Here is a tiny trained network, its code and every weight. The questions are about switching its units off for an input and a class, where a switched-off unit gives its printed mean instead of its output.

import numpy as np


def w(rows, s, z=0):
    codes = np.array(rows[::2]) - 128.0
    scale = np.full(codes.shape[1], s)
    scale[-1] = z or s
    return codes * scale


def f(y):
    return y / 2 * (1 + np.tanh(0.7978845608 * (y + 0.044715 * y**3)))


def log_softmax(a):
    a = a - a.max(-1, keepdims=True)
    return a - np.log(np.exp(a).sum(-1, keepdims=True))


def net(x, mask):
    res = np.array(x, float).reshape(1, 6) / 4 @ E
    y = f(res @ A[0][:, :-1].T + A[0][:, -1])
    res = res + np.where(mask, y, B[0][:, -1]) @ B[0][:, :-1]
    return log_softmax(res[-1] @ U[:, :-1].T + U[:, -1])


A, B = {}, {}
E = w([
[53,155,102,150,113,201,81],'x0',
[142,133,110,136,39,72,72],'x1',
[204,63,81,174,137,124,181],'x2',
[10,111,214,149,150,183,178],'x3',
[106,92,144,143,183,181,74],'x4',
[99,87,140,112,128,230,121],'x5',
],0.012)
A[0] = w([
[56,151,118,151,146,188,170,121],'N1',
[46,169,157,134,140,74,100,140],'N2',
[85,122,131,169,200,126,157,2],'N3',
[86,92,98,166,128,252,61,138],'N4',
[136,99,145,143,222,135,119,84],'N5',
[174,171,86,81,199,151,120,114],'N6',
[76,142,124,105,26,197,117,99],'N7',
],0.02,0.008)
B[0] = w([
[217,49,58,138,96,119,139,222],'N1',
[186,58,161,137,47,208,108,209],'N2',
[66,230,189,117,128,42,108,179],'N3',
[215,63,134,102,187,200,84,252],'N4',
[104,151,149,138,180,159,187,192],'N5',
[193,55,150,158,120,156,127,196],'N6',
[69,175,215,174,111,55,250,198],'N7',
],0.011,0.02)
U = w([
[106,145,178,140,92,110,162,148],'0',
[181,74,159,147,134,165,166,244],'1',
[83,147,123,100,119,166,92,5],'2',
[148,184,138,73,68,99,20,2],'3',
[101,140,168,98,237,175,150,29],'4',
[58,150,99,70,147,158,108,22],'5',
[236,142,60,145,93,11,131,140],'6',
[51,162,84,59,160,150,86,16],'7',
],0.012,0.0078)

Each question gives the input, the list of numbers given to net, and the class t.
The units are the neurons (one row each of A and B). Each row of codes is followed by its name. A weight is (code - 128) times the scale printed after its matrix; where a second scale follows, it is the last column's (A, B and U).
mask holds one flag per neuron, in row order. A switched-off neuron (its flag False) gives its mean, the last column of its row in B, instead of its output. The means were averaged over made-up inputs and are rounded, as every weight is.
A unit's drop is (log p(t) with every unit on - log p(t) with that unit switched off) / (log p(t) with every unit on - log p(t) with every unit switched off).
The circuit of an input: a set's keep is (log p(t) with only the set's units on - log p(t) with every unit switched off) / (log p(t) with every unit on - log p(t) with every unit switched off). Starting from all 7 units, units are removed one at a time, each time the one whose removal leaves the highest keep (on an exact tie, the one counted first), for as long as the keep stays at least 0.8.
units of the circuit, in order: the units of the circuit, biggest drop first
unit that matters most: the unit with the biggest drop
top k neurons: the k neurons with the biggest drops, biggest first
drop of u: that unit's drop, to one decimal
input [5,5,-6,6,-7,-2], class 0: top 3 neurons	N7, N4, N6
input [-1,-6,5,0,1,-6], class 4: top 4 neurons	N1, N2, N5, N3
input [0,2,-6,-5,-5,0], class 0: unit that matters most	N1
input [4,4,-3,-4,5,-8], class 3: top 2 neurons	N1, N4
input [-6,-4,5,0,7,6], class 4: units of the circuit, in order	N5, N2
input [-3,0,1,3,2,0], class 0: units of the circuit, in order	N4, N6
input [-8,-7,7,2,2,8], class 4: top 2 neurons	N5, N3
input [-8,0,6,8,-2,-8], class 0: units of the circuit, in order	N1, N4
input [6,-1,5,-6,-2,-1], class 6: top 3 neurons	N4, N2, N5
input [5,-5,4,8,-6,-2], class 6: units of the circuit, in order	N1, N3
input [3,-1,7,1,7,-5], class 4: units of the circuit, in order	N2, N1, N5
input [-1,2,1,0,2,-2], class 6: top 4 neurons	N4, N2, N5, N7
input [-7,4,-5,-1,1,1], class 3: top 2 neurons	N1, N7
input [-1,4,5,5,-5,-5], class 6: units of the circuit, in order	N4
input [-7,2,1,7,-3,-1], class 0: top 2 neurons	N4, N1
input [-5,-4,-2,3,2,-4], class 4: units of the circuit, in order	N1, N3
input [5,-1,1,-1,1,-6], class 6: top 2 neurons	N4, N5
input [1,5,5,2,-1,-3], class 6: top 2 neurons	N4, N2
input [8,8,-2,-6,-6,3], class 0: drop of N7	0.7
input [4,2,-5,-6,0,-5], class 3: drop of N4	0.4
input [3,7,8,4,-8,4], class 0: drop of N2	0.0
input [-7,-8,1,5,5,-8], class 4: drop of N5	0.3
